Below is a small trained network, with its code and all its weights. Each question gives an input and a class and asks what happens when units are switched off, that is, made to give their printed mean instead of their output.

import numpy as np


def w(rows, s, z=0):
    codes = np.array(rows[::2]) - 128.0
    scale = np.full(codes.shape[1], s)
    scale[-1] = z or s
    return codes * scale


def norm(h):
    return h / np.sqrt((h * h).mean(-1, keepdims=True) + 1e-5)


def f(y):
    return np.maximum(y, 0)


def log_softmax(a):
    a = a - a.max(-1, keepdims=True)
    return a - np.log(np.exp(a).sum(-1, keepdims=True))


def net(x, mask):
    res = np.array(x, float).reshape(1, 3) / 4 @ E
    u = 0
    for l in range(4):
        y = f(norm(res) @ A[l][:, :-1].T + A[l][:, -1])
        res = res + np.where(mask[u : u + 6], y, B[l][:, -1]) @ B[l][:, :-1]
        u += 6
    return log_softmax(norm(res)[-1] @ U[:, :-1].T + U[:, -1])


A, B = {}, {}
E = w([
[46,152,140,218,170,86,149,92,144],'x0',
[153,209,189,90,86,139,42,46,63],'x1',
[13,107,79,7,150,113,44,55,254],'x2',
],0.0086)
A[0] = w([
[226,120,154,105,20,154,132,156,30,76],'0.n0',
[73,75,56,29,176,133,80,164,254,65],'0.n1',
[122,44,53,15,90,203,113,116,215,86],'0.n2',
[96,230,199,81,97,122,33,39,119,125],'0.n3',
[73,120,114,195,236,87,177,200,119,1],'0.n4',
[143,160,130,173,103,126,185,195,80,199],'0.n5',
],0.0091,0.0058)
B[0] = w([
[149,155,74,157,82,213,182,147,1,225],'0.n0',
[97,28,78,61,5,112,205,113,147,248],'0.n1',
[240,104,79,28,153,154,145,160,116,225],'0.n2',
[212,185,196,133,205,182,18,29,141,246],'0.n3',
[117,96,218,165,216,95,110,85,212,184],'0.n4',
[203,110,167,170,126,194,178,155,142,226],'0.n5',
],0.0099,0.011)
A[1] = w([
[47,189,152,97,38,114,27,169,140,38],'1.n0',
[107,128,149,202,162,54,148,181,159,108],'1.n1',
[115,91,56,66,94,73,155,88,139,141],'1.n2',
[70,201,114,96,114,8,86,198,78,3],'1.n3',
[79,86,67,111,130,70,105,126,179,128],'1.n4',
[148,173,149,102,141,152,63,77,118,117],'1.n5',
],0.017,0.018)
B[1] = w([
[45,191,192,153,137,53,104,49,144,128],'1.n0',
[182,93,145,90,184,145,127,81,170,173],'1.n1',
[68,99,139,102,62,178,129,139,171,253],'1.n2',
[139,126,195,131,73,249,109,18,129,128],'1.n3',
[64,109,135,103,83,188,129,108,89,199],'1.n4',
[121,201,160,186,176,79,99,99,96,235],'1.n5',
],0.018,0.012)
A[2] = w([
[159,141,140,107,125,175,118,92,127,144],'2.n0',
[16,127,86,120,147,41,121,252,220,31],'2.n1',
[144,138,130,95,103,125,117,135,102,123],'2.n2',
[6,62,95,145,83,19,153,168,94,6],'2.n3',
[128,113,124,140,195,91,153,141,179,108],'2.n4',
[22,230,76,85,233,27,56,228,175,21],'2.n5',
],0.02,0.017)
B[2] = w([
[134,136,101,123,154,90,121,154,133,250],'2.n0',
[182,212,121,171,99,91,136,5,125,132],'2.n1',
[138,107,117,121,156,138,120,150,138,159],'2.n2',
[63,102,144,25,22,190,153,174,81,145],'2.n3',
[150,115,174,139,152,165,132,107,170,159],'2.n4',
[72,54,45,64,33,224,47,189,26,135],'2.n5',
],0.024,0.013)
A[3] = w([
[113,169,130,173,86,147,163,225,55,2],'3.n0',
[162,121,80,73,164,92,62,102,195,65],'3.n1',
[103,55,185,99,109,131,186,131,158,123],'3.n2',
[22,97,141,86,2,98,143,81,187,12],'3.n3',
[36,205,167,192,164,70,86,34,92,77],'3.n4',
[88,190,150,155,142,76,101,27,143,130],'3.n5',
],0.013,0.0041)
B[3] = w([
[148,76,27,153,59,197,134,190,30,194],'3.n0',
[110,150,126,124,161,29,95,203,109,180],'3.n1',
[130,168,155,121,126,158,134,70,212,218],'3.n2',
[15,99,131,139,68,174,154,108,143,251],'3.n3',
[117,224,188,240,33,2,141,16,185,231],'3.n4',
[63,160,182,202,111,63,124,99,133,210],'3.n5',
],0.013,0.011)
U = w([
[133,142,55,4,187,47,15,241,131,100],'0',
[47,21,116,58,9,231,159,67,213,180],'1',
[48,41,196,137,197,76,174,202,74,3],'2',
[233,105,49,209,155,215,202,204,13,114],'3',
[178,31,213,208,254,193,202,68,217,146],'4',
[132,223,154,236,160,44,46,15,89,170],'5',
[19,43,246,121,200,108,215,183,114,66],'6',
],0.016,0.021)

Each question gives the input, the list of numbers given to net, and the class t.
The units are the neurons (one row each of A and B). Each row of codes is followed by its name. A weight is (code - 128) times the scale printed after its matrix; where a second scale follows, it is the last column's (A, B and U).
mask holds one flag per neuron, layer by layer. A switched-off neuron (its flag False) gives its mean, the last column of its row in B, instead of its output. The means were averaged over made-up inputs and are rounded, as every weight is.
A unit's drop is (log p(t) with every unit on - log p(t) with that unit switched off) / (log p(t) with every unit on - log p(t) with every unit switched off).
The circuit of an input: a set's keep is (log p(t) with only the set's units on - log p(t) with every unit switched off) / (log p(t) with every unit on - log p(t) with every unit switched off). Starting from the 12 units with the biggest drops (on a tie, the unit counted first), units are removed one at a time, each time the one whose removal leaves the highest keep (on an exact tie, the one counted first), for as long as the keep stays at least 0.8.
units of the circuit, in order: the units of the circuit, biggest drop first
k most important neurons: the k neurons with the biggest drops, biggest first
k most important neurons of layer l: the k neurons of layer l with the biggest drops, biggest first
drop when u is switched off: that unit's drop, to one decimal
input [-7,3,6], class 0: units of the circuit, in order	3.n1, 2.n0
input [3,2,5], class 5: units of the circuit, in order	1.n5
input [-6,7,-3], class 5: 2 most important neurons	0.n3, 1.n5
input [-4,5,8], class 0: 2 most important neurons of layer 0	0.n3, 0.n2
input [-6,3,6], class 0: 2 most important neurons	0.n3, 0.n2
input [5,7,-8], class 3: 3 most important neurons of layer 0	0.n0, 0.n5, 0.n4
input [-1,-4,-4], class 4: 2 most important neurons	0.n4, 0.n2
input [-2,-6,-1], class 4: 2 most important neurons of layer 0	0.n4, 0.n5
input [-5,4,-1], class 5: 3 most important neurons	0.n3, 1.n5, 0.n1
input [-3,-6,-5], class 3: 2 most important neurons	0.n0, 0.n5
input [-1,-4,-6], class 3: drop when 0.n0 is switched off	0.4
input [-2,4,-7], class 3: drop when 2.n5 is switched off	0.0
input [0,5,5], class 5: drop when 0.n3 is switched off	2.1
input [-3,4,-3], class 3: units of the circuit, in order	0.n0
